Each row has a name. Each question is about the rows just above it.

kubab: [ 91  97 136 150 104 133 106 153 144 150]
malu: [ 89 100 140 146 106 133 118 155 145 154]
Fel: [176 182 111  79 171 118 192 100 103 106]
dor: [175 177 104  85 172 113 171  95  96  85]
Soga: [ 96  97 156 156  96 148 115 153 160 168]
meri: [110 112 149 142 107 142 134 147 151 157]
Right after [175] comes  [177]
Right after [107] comes  [142]

gal: [ 72 121 133  88 101]
tati: [196 100 103 118  82]
Motu: [197 110 109  96 132]
bazag: [132  77 148 122 102]
Mirik: [197 110 124 135 157]
nim: [ 67 105 123 133 113]
Gefu: [120 139  89  95 160]
The entry that follows [95]:  [160]
Right after [89] comes  [95]
Right after [139] comes  [89]
What comes right after [67] in the named rows?  [105]
Right after [196] comes  [100]
What comes right after [124] in the named rows?  [135]

Fam: [158 132 112 104 139 123  95 125 143 152 116  99 121 138 130 136 138 123
 122 130 148 107 150 138 136 127 153 141 115 147 138 118 120 110 142 124
  97 126 132  81 109 163 147 105 123 103 145 106 127 135  94 127 149 177
 156]
buz: [158 132 112 104 139 123  97 125 143 152 115 127 121 138 130 136 138 123
 122 131 148 108 150 138 136 127 153 141 115 147 138 118 120 110 142 124
  97 126 133  83 109 162 148 105 123 103 145 107 127 136  94 126 149 178
 154]
kap: [105 130 112 142 139 123 138  89 126 155 121 137 126 138 126 136 138 123
  89 131 135 140 150 133  72 127 155 168 110 147 119 124 130 106 131 124
  97 124 132 173 109 125 107 102 173 139 137 114 124 138 109 121 123 141
 118]
Zilo: [103 125 126 110 139 123 120 120 141 152 129 118 150 136 130  90 111 171
 123 153 107 118 122  92 136 128 155 167 115 120 127 141 135 106 133 124
 124 118  99 162 122 114  67 130 123 180 137 134 124 138  94 126 139 112
 119]
The row with [158 132 112 104 139 123  95 125 143 152 116  99 121 138 130 136 138 123
 122 130 148 107 150 138 136 127 153 141 115 147 138 118 120 110 142 124
  97 126 132  81 109 163 147 105 123 103 145 106 127 135  94 127 149 177
 156] is  Fam
Where do [105 130 112 142 139 123 138  89 126 155 121 137 126 138 126 136 138 123
  89 131 135 140 150 133  72 127 155 168 110 147 119 124 130 106 131 124
  97 124 132 173 109 125 107 102 173 139 137 114 124 138 109 121 123 141
 118] appear?  kap
What comes right after [128] in the named rows?  [155]
The entry that follows [90]:  [111]
What comes right after [178] in the named rows?  [154]

nabe: [139 157 108  80 124 142 105  94 119 104 156 173 138 123 112 118 118 149
 140 139 133 142 114  73 105 105 176 114 168  86 105  69 114 136 136 107
  99 102 111 117 115 112 132 151 107 141 146  99  89 130 128 183 148 114
 106 135 168 196 101 106 152 138 147 162]
zuru: [127 163 146 150 106 131  91  90 139 122 159 125 152 101 108 118 104 124
  99 145 129 133 153 121 120 140 116 145 154 127 122  88 179 149 114 119
 136  84  78 103 126 188 108 171 142  94 110 119 119 133 105 102  76 164
  78 111 101 131 109 144 158 138 145  95]
lador: [100 162 115 139 155 119 141 112 110 116 125 159 133 113 111 131  88 119
 143 136 129 164 143 130 100 114 150 143 151 129 123  69 110 157 121 102
  94 123 118 104 118 134 153 136 146 108 148 123 101 144 106 146 132 155
 124 117 132 194 103 108 154 171 157 137]
tiset: [103 129 118  88 128 117  94 135 111 113 153 150 126 109 148 158 113 122
 124 146 133 157 140 118  95  99 147 139 173  99 103  77 123 119 134 144
 102 102 119 126 140 115 152 136 103 114 169  97 142  91 136 180 147 128
 119 144 144 188 102 132 149 127 153 135]
[139 157 108  80 124 142 105  94 119 104 156 173 138 123 112 118 118 149
 140 139 133 142 114  73 105 105 176 114 168  86 105  69 114 136 136 107
  99 102 111 117 115 112 132 151 107 141 146  99  89 130 128 183 148 114
 106 135 168 196 101 106 152 138 147 162] is in which row?  nabe
Whose row is [127 163 146 150 106 131  91  90 139 122 159 125 152 101 108 118 104 124
  99 145 129 133 153 121 120 140 116 145 154 127 122  88 179 149 114 119
 136  84  78 103 126 188 108 171 142  94 110 119 119 133 105 102  76 164
  78 111 101 131 109 144 158 138 145  95]?  zuru
What comes right after [196] in the named rows?  [101]

simu: [158 179 159  53 143]
bero: [184 136 137  96 135]
bulu: [ 79  54 167  96 140]
The entry that follows [79]:  [54]
What comes right after [54] in the named rows?  [167]
The entry that follows [137]:  [96]
What comes right after [53] in the named rows?  [143]

rin: [158 146 166  58 147 132  99 169]
zivur: [133  70 150 165  89 173  79 165]
zir: [169 117 153 119 150 164 158 169]
kan: [169 159 153 119 150 166 100 179]
Lugu: [145 146 166  58 156 132  99 169]
pog: [158 146 166  58 116 104 155  84]
What comes right after [147] in the named rows?  [132]
The entry that follows [89]:  [173]

